Below are the code and all the weights of a small trained network. Each question names an input and a target symbol and asks about switching units off, where a switched-off unit gives its printed mean instead of its output.

import numpy as np


def w(rows, s, z=0):
    codes = np.array(rows[::2]) - 128.0
    scale = np.full(codes.shape[1], s)
    scale[-1] = z or s
    return codes * scale


def f(y):
    return np.maximum(y, 0)


def softmax(a):
    e = np.exp(a - a.max(-1, keepdims=True))
    return e / e.sum(-1, keepdims=True)


def log_softmax(a):
    a = a - a.max(-1, keepdims=True)
    return a - np.log(np.exp(a).sum(-1, keepdims=True))


def net(x, mask):
    ids = ['βγεηξστ'.index(c) for c in x.split()]
    T = len(ids)
    res = E[ids] + P[:T]
    q, k, v = (res @ M[0].T for M in (Q, K, V))
    z = softmax(np.where(np.tri(T) > 0, q @ k.T / 4**0.5, -1e9)) @ v
    res = res + np.where(mask[0], z, O[0][:, -1]) @ O[0][:, :-1]
    y = f(res @ A[0][:, :-1].T + A[0][:, -1])
    res = res + np.where(mask[1:9], y, B[0][:, -1]) @ B[0][:, :-1]
    return log_softmax(res[-1] @ U[:, :-1].T + U[:, -1])


Q, K, V, O, A, B = {}, {}, {}, {}, {}, {}
E = w([
[192,156,98,119,171,212,165,162,80,181,203,81],'β',
[58,120,149,159,165,74,155,77,169,93,145,138],'γ',
[112,152,163,98,208,115,187,132,127,168,124,131],'ε',
[176,96,79,178,119,67,129,52,118,234,131,110],'η',
[95,110,78,131,182,123,100,185,115,130,90,76],'ξ',
[249,96,220,101,146,164,101,94,139,109,92,152],'σ',
[184,102,173,199,112,117,100,113,153,34,132,129],'τ',
],0.012)
P = w([
[136,121,68,174,119,188,208,154,225,130,75,171],'0',
[111,204,106,136,55,166,115,149,209,103,54,127],'1',
[122,110,108,130,80,127,110,220,169,131,127,215],'2',
[99,139,112,134,86,110,82,156,97,117,112,184],'3',
[158,94,114,94,107,65,105,186,159,124,159,118],'4',
[81,222,148,167,66,145,37,116,136,149,91,98],'5',
[126,173,154,135,124,113,117,92,142,115,92,10],'6',
[115,170,145,171,138,120,60,82,48,90,120,131],'7',
[180,59,97,76,160,52,107,150,152,83,191,69],'8',
[137,65,125,130,172,84,136,125,78,85,159,123],'9',
[120,108,161,159,183,113,123,66,131,122,139,27],'10',
[113,129,139,198,174,132,110,88,48,112,121,154],'11',
],0.011)
Q[0] = w([
[160,105,146,63,88,106,155,140,231,110,162,47],'head 1',
[108,187,201,186,92,196,117,104,143,143,96,130],'head 1',
[122,161,163,172,201,119,121,109,138,156,98,11],'head 1',
[129,55,169,134,163,124,224,81,21,70,119,101],'head 1',
],0.011)
K[0] = w([
[75,247,114,126,69,140,79,118,72,144,80,190],'head 1',
[133,90,69,114,153,88,150,178,115,130,143,221],'head 1',
[127,101,164,108,155,82,45,112,19,96,204,143],'head 1',
[143,158,127,102,185,72,110,75,87,108,147,21],'head 1',
],0.011)
V[0] = w([
[37,156,4,139,129,51,171,62,122,254,149,85],'head 1',
[26,155,124,89,204,172,164,251,102,69,122,105],'head 1',
[90,118,242,60,224,58,180,43,169,132,102,203],'head 1',
[220,153,138,37,162,183,217,163,101,237,200,124],'head 1',
],0.0069)
O[0] = w([
[123,169,122,171,133,114,79,137,169,226,140,133,3],'head 1',
[126,144,105,129,246,156,85,143,150,82,132,128,66],'head 1',
[197,202,96,85,123,51,130,159,106,112,121,112,104],'head 1',
[143,86,145,74,127,100,148,118,215,126,167,16,16],'head 1',
],0.011,0.0012)
A[0] = w([
[73,122,147,114,107,160,168,65,40,123,147,205,29],'neuron 1',
[71,206,67,172,228,104,75,173,214,254,196,115,51],'neuron 2',
[20,161,184,56,113,218,236,191,162,169,110,217,57],'neuron 3',
[105,190,110,47,65,31,125,119,152,168,209,101,117],'neuron 4',
[201,110,217,118,117,178,8,140,200,158,72,201,1],'neuron 5',
[107,78,79,38,47,114,101,232,131,147,28,61,88],'neuron 6',
[242,242,73,140,118,181,164,207,33,179,108,170,120],'neuron 7',
[101,100,150,143,54,70,119,101,84,247,155,103,17],'neuron 8',
],0.0069,0.0095)
B[0] = w([
[240,114,131,129,123,130,112,204,172,150,93,41,166],'neuron 1',
[80,129,88,25,103,68,114,45,24,135,197,142,254],'neuron 2',
[142,186,109,131,164,62,52,146,159,160,145,70,158],'neuron 3',
[158,101,158,123,56,184,147,164,134,144,78,114,191],'neuron 4',
[105,148,87,54,98,141,254,124,70,115,112,151,158],'neuron 5',
[135,147,129,122,185,199,111,83,97,169,128,205,174],'neuron 6',
[76,88,157,150,109,119,136,114,211,78,165,92,228],'neuron 7',
[119,159,130,105,202,146,143,162,160,69,137,131,183],'neuron 8',
],0.0087,0.0051)
U = w([
[102,59,138,114,132,196,135,123,197,99,183,73,3],'β',
[104,126,131,214,120,66,145,139,213,43,96,174,189],'γ',
[167,166,81,83,173,66,88,167,119,123,102,91,184],'ε',
[153,88,136,182,29,89,142,99,117,254,109,136,109],'η',
[124,138,55,160,211,189,125,89,116,117,102,201,119],'ξ',
[144,140,126,39,121,120,223,99,133,44,105,147,63],'σ',
[196,109,137,171,147,157,158,183,183,103,41,148,207],'τ',
],0.0051,0.0056)

Each question gives the input, a string of symbols that net reads in full, and the target symbol t.
The units are the heads (4 rows each of Q, K, V and O) and the neurons (one row each of A and B). Each row of codes is followed by its name. A weight is (code - 128) times the scale printed after its matrix; where a second scale follows, it is the last column's (O, A, B and U).
mask holds one flag per unit, heads first, then neurons. A switched-off unit (its flag False) gives its mean, the last column of its rows in O or B, instead of its output. The means were averaged over made-up inputs and are rounded, as every weight is.
A unit's drop is (log p(t) with every unit on - log p(t) with that unit switched off) / (log p(t) with every unit on - log p(t) with every unit switched off).
The circuit of an input: a set's keep is (log p(t) with only the set's units on - log p(t) with every unit switched off) / (log p(t) with every unit on - log p(t) with every unit switched off). Starting from all 9 units, units are removed one at a time, each time the one whose removal leaves the highest keep (on an exact tie, the one counted first), for as long as the keep stays at least 0.8.
circuit, biggest first: the units of the circuit, biggest drop first
unit that matters most: the unit with the biggest drop
k most important neurons: the k neurons with the biggest drops, biggest first
drop when u is switched off: that unit's drop, to one decimal
input σ ε η ε ε τ γ ξ η, target τ: circuit, biggest first	[neuron 1; head 1; neuron 2]
input γ η γ η τ ε ε, target η: circuit, biggest first	[head 1]
input ε σ ξ σ σ γ τ σ γ β τ η, target γ: circuit, biggest first	[neuron 7; head 1; neuron 2]
input γ ε τ ε, target γ: circuit, biggest first	[neuron 7; head 1; neuron 2]
input γ ε γ ε, target γ: circuit, biggest first	[neuron 7; head 1]
input ε ξ ε ε ε τ η τ ε σ ε, target τ: circuit, biggest first	[neuron 1; head 1; neuron 2]
input ξ ξ ε, target ε: circuit, biggest first	[neuron 3; head 1; neuron 2]
input ε ε η η ε, target η: circuit, biggest first	[head 1; neuron 4; neuron 8]
input γ τ τ β, target γ: circuit, biggest first	[neuron 7; head 1]
input η ξ β β γ ε τ ξ, target γ: circuit, biggest first	[head 1; neuron 7; neuron 2]
input η ε ε γ σ σ ξ σ γ τ ξ σ, target γ: circuit, biggest first	[neuron 7; head 1]
input ε η ε ε β, target η: 2 most important neurons	[neuron 4; neuron 2]
input ε τ η ε η ξ, target η: 2 most important neurons	[neuron 4; neuron 2]
input γ ξ ε ξ η γ ε γ ε γ ξ τ, target ε: 2 most important neurons	[neuron 7; neuron 4]
input β ε γ β ξ ε γ γ τ σ β, target γ: 2 most important neurons	[neuron 7; neuron 2]
input τ ξ σ γ τ η ξ ε β, target η: 2 most important neurons	[neuron 2; neuron 4]
input ξ τ ε σ γ, target τ: unit that matters most	neuron 1
input γ σ τ τ τ η ε ε β ξ η ε, target β: drop when neuron 7 is switched off	-0.1
input σ ε β ε η η γ σ, target η: drop when head 1 is switched off	1.1
input ε ξ γ, target ε: unit that matters most	head 1
input ξ β ε ξ ξ ξ β, target ξ: drop when head 1 is switched off	1.3
